Here is a tiny trained network, its code and every weight. The questions are about switching its units off for an input and a class, where a switched-off unit gives its printed mean instead of its output.

import numpy as np


def w(rows, s, z=0):
    codes = np.array(rows[::2]) - 128.0
    scale = np.full(codes.shape[1], s)
    scale[-1] = z or s
    return codes * scale


def f(y):
    return np.maximum(y, 0)


def log_softmax(a):
    a = a - a.max(-1, keepdims=True)
    return a - np.log(np.exp(a).sum(-1, keepdims=True))


def net(x, mask):
    res = np.array(x, float).reshape(1, 3) / 4 @ E
    y = f(res @ A[0][:, :-1].T + A[0][:, -1])
    res = res + np.where(mask, y, B[0][:, -1]) @ B[0][:, :-1]
    return log_softmax(res[-1] @ U[:, :-1].T + U[:, -1])


A, B = {}, {}
E = w([
[162,231,113,85,184,151,128],'x0',
[84,194,41,188,77,168,157],'x1',
[201,146,10,134,88,105,160],'x2',
],0.012)
A[0] = w([
[92,121,95,139,90,145,102,74],'n0',
[126,170,162,72,241,78,85,153],'n1',
[36,145,128,167,139,253,135,111],'n2',
[121,48,140,213,101,120,49,199],'n3',
[69,103,97,184,68,94,173,122],'n4',
[171,179,133,137,151,165,96,255],'n5',
[141,112,84,200,33,121,152,140],'n6',
[195,61,147,98,118,106,99,142],'n7',
[217,192,59,109,184,149,116,146],'n8',
],0.011,0.0036)
B[0] = w([
[90,154,167,130,77,146,133,161],'n0',
[122,135,179,115,77,167,180,237],'n1',
[135,79,3,157,136,103,77,210],'n2',
[129,98,57,114,195,105,95,218],'n3',
[163,184,145,72,114,98,174,205],'n4',
[73,76,119,111,31,146,144,205],'n5',
[161,144,198,151,120,100,168,228],'n6',
[95,96,88,112,175,92,42,200],'n7',
[136,76,102,160,136,122,70,245],'n8',
],0.012)
U = w([
[107,52,29,91,132,228,20,253],'0',
[194,142,2,182,169,106,26,170],'1',
[150,221,234,66,69,197,248,128],'2',
],0.008,0.0004)

Each question gives the input, the list of numbers given to net, and the class t.
The units are the neurons (one row each of A and B). Each row of codes is followed by its name. A weight is (code - 128) times the scale printed after its matrix; where a second scale follows, it is the last column's (A, B and U).
mask holds one flag per neuron, in row order. A switched-off neuron (its flag False) gives its mean, the last column of its row in B, instead of its output. The means were averaged over made-up inputs and are rounded, as every weight is.
A unit's drop is (log p(t) with every unit on - log p(t) with that unit switched off) / (log p(t) with every unit on - log p(t) with every unit switched off).
The circuit of an input: a set's keep is (log p(t) with only the set's units on - log p(t) with every unit switched off) / (log p(t) with every unit on - log p(t) with every unit switched off). Starting from all 9 units, units are removed one at a time, each time the one whose removal leaves the highest keep (on an exact tie, the one counted first), for as long as the keep stays at least 0.8.
circuit, biggest first: the units of the circuit, biggest drop first
unit that matters most: the unit with the biggest drop
top k neurons: the k neurons with the biggest drops, biggest first
drop of u: that unit's drop, to one decimal
input [-7,-7,5], class 1: circuit, biggest first	[n5 n1]
input [-4,7,-6], class 1: circuit, biggest first	[n2 n5]
input [7,-1,-1], class 2: circuit, biggest first	[n1]
input [0,8,3], class 2: top 2 neurons	[n6 n4]
input [3,-7,0], class 2: top 2 neurons	[n1 n2]
input [-5,0,2], class 1: circuit, biggest first	[n1 n5]
input [-2,6,-7], class 1: circuit, biggest first	[n2 n5]
input [-5,5,-1], class 1: top 4 neurons	[n2 n1 n3 n5]
input [1,-5,-4], class 2: top 4 neurons	[n1 n2 n8 n3]
input [0,3,-6], class 1: top 4 neurons	[n2 n5 n1 n0]
input [-2,3,-8], class 1: circuit, biggest first	[n5 n2]
input [0,6,-7], class 1: top 3 neurons	[n2 n1 n5]
input [4,-1,3], class 0: drop of n6	0.2
input [7,-1,8], class 0: unit that matters most	n5
input [4,-4,-7], class 2: drop of n1	0.2
input [-6,-2,4], class 1: drop of n7	0.0
input [4,-6,-2], class 2: drop of n1	0.9
